Below are the code and all the weights of a small trained network. Each question names an input and a target symbol and asks about switching units off, where a switched-off unit gives its printed mean instead of its output.

import numpy as np


def w(rows, s, z=0):
    codes = np.array(rows[::2]) - 128.0
    scale = np.full(codes.shape[1], s)
    scale[-1] = z or s
    return codes * scale


def norm(h):
    return h / np.sqrt((h * h).mean(-1, keepdims=True) + 1e-5)


def f(y):
    return y / 2 * (1 + np.tanh(0.7978845608 * (y + 0.044715 * y**3)))


def softmax(a):
    e = np.exp(a - a.max(-1, keepdims=True))
    return e / e.sum(-1, keepdims=True)


def log_softmax(a):
    a = a - a.max(-1, keepdims=True)
    return a - np.log(np.exp(a).sum(-1, keepdims=True))


def net(x, mask):
    ids = ['αβγδεζηθλμξπστφψ'.index(c) for c in x.split()]
    T = len(ids)
    res = E[ids] + P[:T]
    q, k, v = (norm(res) @ M[0].T for M in (Q, K, V))
    z = softmax(np.where(np.tri(T) > 0, q @ k.T / 2**0.5, -1e9)) @ v
    res = res + np.where(mask[0], z, O[0][:, -1]) @ O[0][:, :-1]
    y = f(norm(res) @ A[0][:, :-1].T + A[0][:, -1])
    res = res + np.where(mask[1:13], y, B[0][:, -1]) @ B[0][:, :-1]
    return log_softmax(norm(res)[-1] @ U[:, :-1].T + U[:, -1])


Q, K, V, O, A, B = {}, {}, {}, {}, {}, {}
E = w([
[139,156,99,145],'α',
[156,115,100,146],'β',
[124,153,109,130],'γ',
[176,150,84,139],'δ',
[142,129,110,157],'ε',
[142,135,97,140],'ζ',
[196,146,94,144],'η',
[111,156,107,157],'θ',
[130,109,100,141],'λ',
[129,144,120,165],'μ',
[108,128,109,153],'ξ',
[119,129,98,141],'π',
[135,154,115,160],'σ',
[172,30,121,4],'τ',
[160,100,86,146],'φ',
[122,145,115,157],'ψ',
],0.024)
P = w([
[62,109,254,28],'0',
[165,108,79,127],'1',
[138,106,82,134],'2',
[173,93,67,121],'3',
[162,111,75,124],'4',
[161,99,55,141],'5',
[186,130,35,125],'6',
[190,102,33,149],'7',
[190,144,35,117],'8',
[201,184,24,153],'9',
],0.0047)
Q[0] = w([
[160,143,3,126],'h1',
[100,161,143,125],'h1',
],0.017)
K[0] = w([
[115,101,253,33],'h1',
[75,136,136,211],'h1',
],0.013)
V[0] = w([
[19,119,80,81],'h1',
[144,166,38,2],'h1',
],0.017)
O[0] = w([
[128,21,59,219,89],'h1',
[70,178,3,169,254],'h1',
],0.018,0.0055)
A[0] = w([
[187,85,209,189,149],'n1',
[159,100,250,129,23],'n2',
[85,191,89,128,252],'n3',
[86,61,61,175,143],'n4',
[72,160,45,97,148],'n5',
[209,146,101,148,149],'n6',
[116,111,41,197,219],'n7',
[15,116,73,134,62],'n8',
[182,72,172,197,255],'n9',
[229,123,95,152,158],'n10',
[124,104,113,96,103],'n11',
[183,174,197,67,106],'n12',
],0.016,0.0061)
B[0] = w([
[133,197,102,157,171],'n1',
[163,158,67,189,172],'n2',
[200,55,135,154,228],'n3',
[139,178,170,65,204],'n4',
[170,112,140,139,225],'n5',
[67,121,141,129,149],'n6',
[82,121,195,43,252],'n7',
[165,148,111,88,184],'n8',
[132,114,134,200,179],'n9',
[93,148,145,137,154],'n10',
[144,153,103,116,124],'n11',
[4,145,89,115,182],'n12',
],0.016)
U = w([
[152,81,158,12,79],'α',
[30,181,126,45,77],'β',
[87,68,99,82,147],'γ',
[244,177,77,136,131],'δ',
[178,179,251,92,89],'ε',
[68,133,2,163,84],'ζ',
[115,215,131,109,44],'η',
[100,99,181,159,231],'θ',
[59,69,192,90,146],'λ',
[158,164,164,181,160],'μ',
[158,61,163,179,254],'ξ',
[105,26,96,163,211],'π',
[69,210,106,201,128],'σ',
[125,124,136,121,121],'τ',
[247,36,184,122,76],'φ',
[187,109,97,237,165],'ψ',
],0.016,0.0058)

Each question gives the input, a string of symbols that net reads in full, and the target symbol t.
The units are the heads (2 rows each of Q, K, V and O) and the neurons (one row each of A and B). Each row of codes is followed by its name. A weight is (code - 128) times the scale printed after its matrix; where a second scale follows, it is the last column's (O, A, B and U).
mask holds one flag per unit, heads first, then neurons. A switched-off unit (its flag False) gives its mean, the last column of its rows in O or B, instead of its output. The means were averaged over made-up inputs and are rounded, as every weight is.
A unit's drop is (log p(t) with every unit on - log p(t) with that unit switched off) / (log p(t) with every unit on - log p(t) with every unit switched off).
The circuit of an input: a set's keep is (log p(t) with only the set's units on - log p(t) with every unit switched off) / (log p(t) with every unit on - log p(t) with every unit switched off). Starting from the 12 units with the biggest drops (on a tie, the unit counted first), units are removed one at a time, each time the one whose removal leaves the highest keep (on an exact tie, the one counted first), for as long as the keep stays at least 0.8.
circuit, biggest first: the units of the circuit, biggest drop first
unit that matters most: the unit with the biggest drop
top k neurons: the k neurons with the biggest drops, biggest first
drop when u is switched off: that unit's drop, to one decimal
input δ δ δ γ δ γ θ ε ζ ε, target δ: circuit, biggest first => h1, n3, n12, n5
input λ ψ ε, target λ: circuit, biggest first => h1, n7, n4, n3
input ε φ φ δ θ ε, target ε: circuit, biggest first => h1
input δ ζ π δ δ σ ζ λ, target δ: circuit, biggest first => h1, n3, n12
input λ ζ γ ε φ ε ε, target λ: circuit, biggest first => n7, h1, n4, n3
input σ δ ψ ζ ξ δ φ φ, target σ: top 2 neurons => n12, n3
input φ φ β δ γ δ η δ δ, target φ: top 2 neurons => n3, n4
input β α ζ ε α η ζ β, target β: circuit, biggest first => h1, n12
input σ δ ε ε σ ε μ δ α α, target σ: top 4 neurons => n12, n7, n2, n4
input σ μ τ β β δ δ ε, target α: top 4 neurons => n7, n12, n3, n4
input δ φ ψ γ, target δ: top 2 neurons => n3, n12
input λ φ ε ψ δ ε ζ π, target λ: top 3 neurons => n7, n4, n3
input τ σ δ β ψ δ π, target α: top 4 neurons => n7, n12, n3, n4
input γ σ ψ δ λ ξ δ, target γ: top neuron => n7
input τ α θ ψ δ, target α: top 2 neurons => n7, n12
input β θ μ α β β γ ξ α δ, target β: top 2 neurons => n12, n2
input β ε ψ μ δ δ δ ζ ε φ, target β: drop when h1 is switched off => 1.0
input π ε ε π δ ζ ζ, target π: drop when h1 is switched off => 0.8
input δ δ α, target δ: drop when n3 is switched off => 0.4
input λ ζ ε φ, target λ: unit that matters most => n7
